Below are the code and all the weights of a small trained network. Each question names an input and a target symbol and asks about switching units off, where a switched-off unit gives its printed mean instead of its output.

import numpy as np


def w(rows, s, z=0):
    codes = np.array(rows[::2]) - 128.0
    scale = np.full(codes.shape[1], s)
    scale[-1] = z or s
    return codes * scale


def softmax(a):
    e = np.exp(a - a.max(-1, keepdims=True))
    return e / e.sum(-1, keepdims=True)


def log_softmax(a):
    a = a - a.max(-1, keepdims=True)
    return a - np.log(np.exp(a).sum(-1, keepdims=True))


def net(x, mask):
    ids = ['αβδζηθλμξπστφψω'.index(c) for c in x.split()]
    T = len(ids)
    res = E[ids] + P[:T]
    u = 0
    for l in range(2):
        r = res
        for j in range(3):
            rows = slice(4 * j, 4 * j + 4)
            q, k, v = (r @ M[l][rows].T for M in (Q, K, V))
            z = softmax(np.where(np.tri(T) > 0, q @ k.T / 4**0.5, -1e9)) @ v
            o = O[l][rows]
            res = res + np.where(mask[u + j], z, o[:, -1]) @ o[:, :-1]
        u += 3
    return log_softmax(res[-1] @ U[:, :-1].T + U[:, -1])


Q, K, V, O = {}, {}, {}, {}
E = w([
[159,78,120,140,116,118,118,93],'α',
[124,64,126,134,91,135,146,169],'β',
[193,115,63,156,159,147,134,55],'δ',
[207,74,135,125,116,138,120,128],'ζ',
[105,100,104,76,149,68,223,132],'η',
[194,129,116,112,127,103,97,90],'θ',
[119,91,131,54,116,109,145,63],'λ',
[156,139,130,95,86,107,116,169],'μ',
[145,100,155,116,27,132,99,175],'ξ',
[97,115,121,64,130,93,178,94],'π',
[90,135,93,41,139,123,150,63],'σ',
[88,117,147,77,130,94,200,112],'τ',
[135,196,67,100,116,168,162,201],'φ',
[154,65,109,84,153,26,252,143],'ψ',
[117,192,113,199,77,115,208,156],'ω',
],0.02)
P = w([
[101,124,236,135,143,166,134,63],'0',
[72,95,97,145,136,128,59,119],'1',
[162,146,167,119,218,98,138,164],'2',
[92,169,137,161,139,200,211,78],'3',
[83,71,4,151,120,87,99,148],'4',
[237,152,142,114,152,97,170,170],'5',
[132,142,72,150,44,175,180,47],'6',
[133,68,23,140,75,109,84,107],'7',
[176,87,114,155,61,173,108,75],'8',
],0.011)
Q[0] = w([
[113,140,40,126,107,125,170,132],'0.h1',
[115,124,142,91,92,172,215,81],'0.h1',
[164,157,77,155,68,110,105,112],'0.h1',
[85,97,131,210,108,170,127,97],'0.h1',
[135,95,245,60,131,118,140,162],'0.h2',
[107,138,117,100,131,106,119,115],'0.h2',
[148,106,153,135,90,135,132,94],'0.h2',
[114,138,90,76,91,158,133,186],'0.h2',
[89,133,176,106,156,86,83,132],'0.h3',
[45,162,167,85,135,76,115,182],'0.h3',
[120,110,81,116,172,96,99,164],'0.h3',
[62,122,144,81,129,144,146,77],'0.h3',
],0.013)
K[0] = w([
[163,176,87,133,126,87,152,137],'0.h1',
[26,146,1,131,77,79,123,105],'0.h1',
[199,117,64,134,88,127,145,191],'0.h1',
[179,129,119,141,143,111,93,124],'0.h1',
[160,101,234,113,163,128,71,224],'0.h2',
[119,149,94,54,106,114,93,133],'0.h2',
[205,88,106,100,62,163,120,79],'0.h2',
[90,152,116,163,95,169,153,192],'0.h2',
[106,128,232,95,160,189,50,129],'0.h3',
[94,113,130,190,236,142,107,131],'0.h3',
[159,146,199,116,185,109,165,198],'0.h3',
[101,122,109,117,176,81,14,100],'0.h3',
],0.0091)
V[0] = w([
[37,64,88,125,49,207,174,137],'0.h1',
[94,187,69,68,107,73,76,169],'0.h1',
[29,121,36,126,119,80,175,176],'0.h1',
[116,183,110,92,173,87,164,91],'0.h1',
[129,80,148,100,155,149,179,133],'0.h2',
[111,7,97,103,22,83,141,59],'0.h2',
[167,139,177,117,82,213,125,179],'0.h2',
[80,197,90,153,119,131,114,126],'0.h2',
[139,202,153,165,102,194,115,145],'0.h3',
[75,188,194,129,51,204,9,93],'0.h3',
[107,117,106,108,236,201,216,213],'0.h3',
[170,183,95,84,2,108,171,94],'0.h3',
],0.0063)
O[0] = w([
[117,153,57,48,210,62,167,208,171],'0.h1',
[127,188,77,113,65,94,142,93,123],'0.h1',
[104,158,153,122,123,217,128,87,207],'0.h1',
[131,173,120,91,141,101,71,97,166],'0.h1',
[135,137,58,135,162,104,169,149,146],'0.h2',
[143,142,110,121,165,129,180,137,196],'0.h2',
[103,100,176,121,183,152,102,89,102],'0.h2',
[170,2,118,174,68,123,123,97,124],'0.h2',
[131,155,106,153,133,88,109,160,107],'0.h3',
[178,97,98,128,122,113,227,157,2],'0.h3',
[113,127,106,112,130,212,106,137,155],'0.h3',
[124,202,119,126,208,137,116,163,221],'0.h3',
],0.0072,0.0071)
Q[1] = w([
[156,81,147,117,71,92,83,156],'1.h1',
[90,113,107,155,167,84,98,163],'1.h1',
[70,127,152,161,49,107,175,80],'1.h1',
[136,93,77,171,96,148,74,155],'1.h1',
[126,75,127,78,148,79,80,125],'1.h2',
[159,106,73,153,90,201,86,99],'1.h2',
[142,96,166,45,103,130,171,85],'1.h2',
[118,96,113,153,126,130,105,150],'1.h2',
[149,167,140,82,106,171,203,98],'1.h3',
[146,161,65,248,97,181,161,127],'1.h3',
[110,81,73,73,147,86,128,108],'1.h3',
[140,91,195,94,85,107,183,77],'1.h3',
],0.013)
K[1] = w([
[172,102,122,133,189,174,113,123],'1.h1',
[137,177,229,142,154,109,115,153],'1.h1',
[100,99,121,141,131,84,73,168],'1.h1',
[163,190,112,98,134,94,106,145],'1.h1',
[120,124,203,57,205,149,118,120],'1.h2',
[171,158,98,115,119,133,88,148],'1.h2',
[99,10,84,89,172,121,126,103],'1.h2',
[167,145,130,158,152,120,151,134],'1.h2',
[32,70,67,127,102,112,138,107],'1.h3',
[154,171,104,135,63,82,32,168],'1.h3',
[96,145,191,40,189,73,155,108],'1.h3',
[114,48,134,169,122,83,142,66],'1.h3',
],0.013)
V[1] = w([
[185,110,93,159,181,170,110,84],'1.h1',
[76,63,145,68,131,163,209,125],'1.h1',
[93,118,67,152,69,104,163,51],'1.h1',
[116,129,54,91,88,180,100,143],'1.h1',
[181,92,130,43,134,122,81,141],'1.h2',
[147,123,92,27,86,222,134,198],'1.h2',
[182,34,217,37,98,106,137,112],'1.h2',
[61,141,151,246,71,131,169,158],'1.h2',
[101,107,127,115,113,90,97,141],'1.h3',
[186,129,149,179,119,213,136,167],'1.h3',
[159,255,116,116,44,80,58,104],'1.h3',
[150,108,90,159,140,163,171,47],'1.h3',
],0.0095)
O[1] = w([
[1,129,14,217,176,123,144,104,122],'1.h1',
[174,48,155,117,152,152,124,134,195],'1.h1',
[62,41,88,149,75,86,51,153,173],'1.h1',
[91,95,158,123,131,128,150,250,138],'1.h1',
[74,169,83,206,124,211,129,78,71],'1.h2',
[113,132,53,79,112,199,191,153,139],'1.h2',
[150,109,135,127,81,114,231,97,2],'1.h2',
[216,154,155,55,187,113,51,134,116],'1.h2',
[117,86,127,86,107,91,183,120,100],'1.h3',
[115,254,141,113,187,136,206,170,71],'1.h3',
[149,182,91,151,8,48,131,122,138],'1.h3',
[67,117,105,153,152,116,89,148,154],'1.h3',
],0.0072,0.0082)
U = w([
[11,130,133,11,185,61,157,42,253],'α',
[77,104,92,70,198,142,141,140,111],'β',
[34,138,96,195,236,118,98,145,54],'δ',
[125,178,115,185,184,179,167,122,168],'ζ',
[140,104,146,163,127,219,61,126,79],'η',
[123,175,139,189,96,120,127,76,186],'θ',
[148,108,106,163,144,149,111,129,85],'λ',
[165,170,113,118,92,149,148,82,142],'μ',
[204,126,67,114,139,116,192,134,106],'ξ',
[163,102,116,160,129,163,100,124,93],'π',
[161,72,101,203,130,137,109,176,77],'σ',
[175,109,107,148,135,178,96,114,76],'τ',
[130,188,56,116,164,201,159,162,83],'φ',
[93,194,177,130,116,255,45,49,77],'ψ',
[114,184,130,72,181,98,58,112,159],'ω',
],0.0055,0.0054)

Each question gives the input, a string of symbols that net reads in full, and the target symbol t.
The units are the heads (4 rows each of Q, K, V and O). Each row of codes is followed by its name. A weight is (code - 128) times the scale printed after its matrix; where a second scale follows, it is the last column's (O and U).
mask holds one flag per head, layer by layer. A switched-off head (its flag False) gives its mean, the last column of its rows in O, instead of its output. The means were averaged over made-up inputs and are rounded, as every weight is.
A unit's drop is (log p(t) with every unit on - log p(t) with that unit switched off) / (log p(t) with every unit on - log p(t) with every unit switched off).
The circuit of an input: a set's keep is (log p(t) with only the set's units on - log p(t) with every unit switched off) / (log p(t) with every unit on - log p(t) with every unit switched off). Starting from all 6 units, units are removed one at a time, each time the one whose removal leaves the highest keep (on an exact tie, the one counted first), for as long as the keep stays at least 0.8.
circuit, biggest first: the units of the circuit, biggest drop first
most important unit: the unit with the biggest drop
heads that matter: for each layer, one digit per head in row order, 1 if its drop is at least 0.15 and else 0, layers parted by /
drop when u is switched off: that unit's drop, to one decimal
input ψ ζ ζ η θ ζ, target η: heads that matter : 011 / 101
input φ ω δ ζ, target ω: circuit, biggest first : (1.h2, 0.h2, 0.h3)
input ψ ψ ω α, target ψ: circuit, biggest first : (0.h3)
input α η π ψ σ θ, target ψ: heads that matter : 001 / 010
input ψ ω ζ φ ω ψ α, target ω: circuit, biggest first : (1.h2, 0.h2, 0.h1)
input ω φ δ π ψ π φ, target ψ: heads that matter : 011 / 000
input β π ζ ψ θ ξ, target ψ: circuit, biggest first : (0.h3, 0.h2)
input σ δ ζ ζ θ η α, target θ: circuit, biggest first : (1.h2, 0.h1, 1.h1)
input σ δ ζ ζ, target δ: circuit, biggest first : (1.h3, 1.h1, 0.h3)
input ψ η ξ δ σ ζ δ, target σ: heads that matter : 110 / 101
input β ω δ α δ, target δ: circuit, biggest first : (0.h2, 1.h1, 1.h2)
input η θ ψ θ, target θ: circuit, biggest first : (0.h1, 1.h3, 1.h2)
input ψ φ ζ δ, target φ: circuit, biggest first : (1.h2, 1.h1, 0.h1)
input ω ζ ω ω ψ ζ ω ω θ, target ω: circuit, biggest first : (0.h3, 1.h2)
input η ζ ω η ζ ψ δ, target ψ: circuit, biggest first : (0.h3)
input θ ω ξ δ η ω δ φ, target ω: heads that matter : 001 / 010
input θ σ σ α ζ, target σ: circuit, biggest first : (0.h1, 1.h3)
input ζ σ δ ω λ μ, target ω: circuit, biggest first : (0.h3, 1.h2)
input ζ ζ α φ, target φ: circuit, biggest first : (1.h2, 1.h3)
input ξ ζ α ζ, target ζ: most important unit : 1.h3
input ζ λ η δ φ ξ, target δ: heads that matter : 010 / 101
input δ δ ω ω φ, target ω: heads that matter : 000 / 010
input ζ ω ξ, target ζ: heads that matter : 100 / 111
input δ δ φ τ θ, target φ: heads that matter : 001 / 111
input θ φ ω ξ, target φ: drop when 1.h3 is switched off : 0.2
input φ θ ζ δ μ θ β α, target θ: drop when 1.h2 is switched off : 0.2
input ω δ ζ ψ δ, target ψ: drop when 0.h1 is switched off : 0.0
input σ ψ φ η ζ, target φ: drop when 0.h1 is switched off : 0.0
